Below is a small trained network, with its code and all its weights. Each question gives an input and a target symbol and asks what happens when units are switched off, that is, made to give their printed mean instead of their output.

import numpy as np


def w(rows, s, z=0):
    codes = np.array(rows[::2]) - 128.0
    scale = np.full(codes.shape[1], s)
    scale[-1] = z or s
    return codes * scale


def f(y):
    return np.maximum(y, 0)


def softmax(a):
    e = np.exp(a - a.max(-1, keepdims=True))
    return e / e.sum(-1, keepdims=True)


def log_softmax(a):
    a = a - a.max(-1, keepdims=True)
    return a - np.log(np.exp(a).sum(-1, keepdims=True))


def net(x, mask):
    ids = ['ΘΛΦΨαβδεζηπστ'.index(c) for c in x.split()]
    T = len(ids)
    res = E[ids] + P[:T]
    r = res
    for j in range(2):
        rows = slice(3 * j, 3 * j + 3)
        q, k, v = (r @ M[0][rows].T for M in (Q, K, V))
        z = softmax(np.where(np.tri(T) > 0, q @ k.T / 3**0.5, -1e9)) @ v
        o = O[0][rows]
        res = res + np.where(mask[j], z, o[:, -1]) @ o[:, :-1]
    y = f(res @ A[0][:, :-1].T + A[0][:, -1])
    res = res + np.where(mask[2:6], y, B[0][:, -1]) @ B[0][:, :-1]
    return log_softmax(res[-1] @ U[:, :-1].T + U[:, -1])


Q, K, V, O, A, B = {}, {}, {}, {}, {}, {}
E = w([
[145,154,139,112,175,123],'Θ',
[104,67,143,123,92,117],'Λ',
[144,103,150,156,140,79],'Φ',
[181,77,105,138,113,142],'Ψ',
[168,113,100,94,134,187],'α',
[82,140,163,142,151,107],'β',
[100,213,3,167,70,68],'δ',
[95,155,124,142,151,177],'ε',
[101,124,145,83,134,163],'ζ',
[157,123,102,141,138,180],'η',
[148,98,150,92,135,109],'π',
[53,114,139,133,108,159],'σ',
[122,99,120,179,118,146],'τ',
],0.021)
P = w([
[131,134,156,126,115,121],'0',
[96,73,72,169,173,117],'1',
[104,99,88,109,150,80],'2',
[112,62,132,144,173,144],'3',
[171,196,210,123,40,115],'4',
[145,118,211,188,117,155],'5',
[162,179,107,78,122,155],'6',
[87,101,151,154,160,120],'7',
[113,142,79,2,107,134],'8',
],0.015)
Q[0] = w([
[154,111,159,142,195,128],'H0',
[82,76,96,107,194,120],'H0',
[129,93,50,171,85,144],'H0',
[50,9,105,210,184,118],'H1',
[157,131,216,188,122,171],'H1',
[134,116,88,54,234,137],'H1',
],0.014)
K[0] = w([
[137,185,125,75,93,67],'H0',
[160,179,171,140,42,149],'H0',
[152,74,234,103,173,168],'H0',
[155,230,128,119,6,97],'H1',
[108,118,67,50,132,75],'H1',
[165,110,244,101,112,170],'H1',
],0.014)
V[0] = w([
[123,194,176,144,226,19],'H0',
[142,111,178,44,186,150],'H0',
[143,116,163,160,136,178],'H0',
[163,237,91,156,226,188],'H1',
[48,127,162,247,134,137],'H1',
[250,71,101,176,151,82],'H1',
],0.012)
O[0] = w([
[34,76,138,141,83,150,86],'H0',
[119,184,210,112,62,113,97],'H0',
[138,126,205,144,161,106,126],'H0',
[102,158,213,106,204,165,3],'H1',
[96,71,123,255,158,168,229],'H1',
[79,78,89,55,180,47,99],'H1',
],0.013,0.004)
A[0] = w([
[126,92,86,75,170,255,233],'N0',
[112,44,185,113,195,33,205],'N1',
[139,169,121,33,71,10,7],'N2',
[26,110,150,126,80,118,213],'N3',
],0.0068,0.0018)
B[0] = w([
[119,123,174,67,68,95,254],'N0',
[202,117,134,116,154,91,239],'N1',
[98,137,48,107,139,250,235],'N2',
[108,121,160,117,85,94,202],'N3',
],0.011,0.0071)
U = w([
[127,60,136,114,87,29,109],'Θ',
[150,78,106,201,217,90,121],'Λ',
[41,159,210,66,122,85,191],'Φ',
[66,122,94,66,53,168,96],'Ψ',
[56,104,92,139,172,144,93],'α',
[204,114,118,198,139,207,70],'β',
[180,143,202,97,190,51,253],'δ',
[160,170,151,67,155,206,39],'ε',
[152,126,57,111,192,127,51],'ζ',
[105,129,210,162,227,230,94],'η',
[107,241,3,207,72,23,168],'π',
[203,210,177,112,26,122,247],'σ',
[47,104,142,171,107,165,165],'τ',
],0.0064,0.0049)

Each question gives the input, a string of symbols that net reads in full, and the target symbol t.
The units are the heads (3 rows each of Q, K, V and O) and the neurons (one row each of A and B). Each row of codes is followed by its name. A weight is (code - 128) times the scale printed after its matrix; where a second scale follows, it is the last column's (O, A, B and U).
mask holds one flag per unit, heads first, then neurons. A switched-off unit (its flag False) gives its mean, the last column of its rows in O or B, instead of its output. The means were averaged over made-up inputs and are rounded, as every weight is.
A unit's drop is (log p(t) with every unit on - log p(t) with that unit switched off) / (log p(t) with every unit on - log p(t) with every unit switched off).
The circuit of an input: a set's keep is (log p(t) with only the set's units on - log p(t) with every unit switched off) / (log p(t) with every unit on - log p(t) with every unit switched off). Starting from all 6 units, units are removed one at a time, each time the one whose removal leaves the highest keep (on an exact tie, the one counted first), for as long as the keep stays at least 0.8.
units of the circuit, in order: the units of the circuit, biggest drop first
top k neurons: the k neurons with the biggest drops, biggest first
heads that matter: for each layer, one digit per head in row order, 1 if its drop is at least 0.15 and else 0, layers parted by /
input β Λ Λ η ζ, target π: heads that matter : 01
input ζ η σ β, target σ: heads that matter : 11
input ζ Θ ζ Φ π, target Φ: units of the circuit, in order : (H0; H1)
input β Λ Θ Φ, target τ: units of the circuit, in order : (H0; H1)
input Φ σ α ε Ψ η α π, target ζ: top neuron : (N2)
input β ζ σ β ζ ζ, target β: heads that matter : 01
input ζ Λ β α Λ η ζ, target ε: top 2 neurons : (N2; N3)
input η ζ ζ Φ β τ Θ Φ, target τ: heads that matter : 11
input ε Ψ Ψ Λ π β ε ζ, target Ψ: heads that matter : 01
input η α σ π Ψ Ψ α τ, target ζ: heads that matter : 11
input η ε β π, target δ: heads that matter : 01
input τ Λ Ψ, target Λ: units of the circuit, in order : (H1; H0)
input α π η, target ε: units of the circuit, in order : (H1; N2; H0)
input ζ ζ ζ η Λ Ψ, target σ: units of the circuit, in order : (H1)
input ζ α Λ β π η η α, target Ψ: units of the circuit, in order : (H1; N2)
input Ψ α Ψ η τ Λ α Λ, target Λ: heads that matter : 11
input η β η π, target δ: heads that matter : 01
input η ε Φ Φ β Θ ζ, target Θ: heads that matter : 01
input π δ ε π, target Θ: top 3 neurons : (N0; N2; N1)
input η Ψ Λ Ψ β, target ζ: units of the circuit, in order : (H1; N2; H0)
input β σ σ Φ ζ η η Λ ε, target δ: top 2 neurons : (N2; N1)
input ε π η ε ζ Λ α α Θ, target π: units of the circuit, in order : (H1)
input ζ Ψ η ε, target σ: units of the circuit, in order : (H1; H0)
input α β σ Ψ ε, target τ: heads that matter : 11
input η ζ Φ τ π η Ψ σ, target Ψ: units of the circuit, in order : (H1; N2)
input β τ π β β π, target Ψ: heads that matter : 11
input η Ψ ε ζ π σ, target η: units of the circuit, in order : (H1)
input ε η π, target η: heads that matter : 01
input ζ π Ψ Λ β α Λ Λ, target τ: top 2 neurons : (N1; N3)
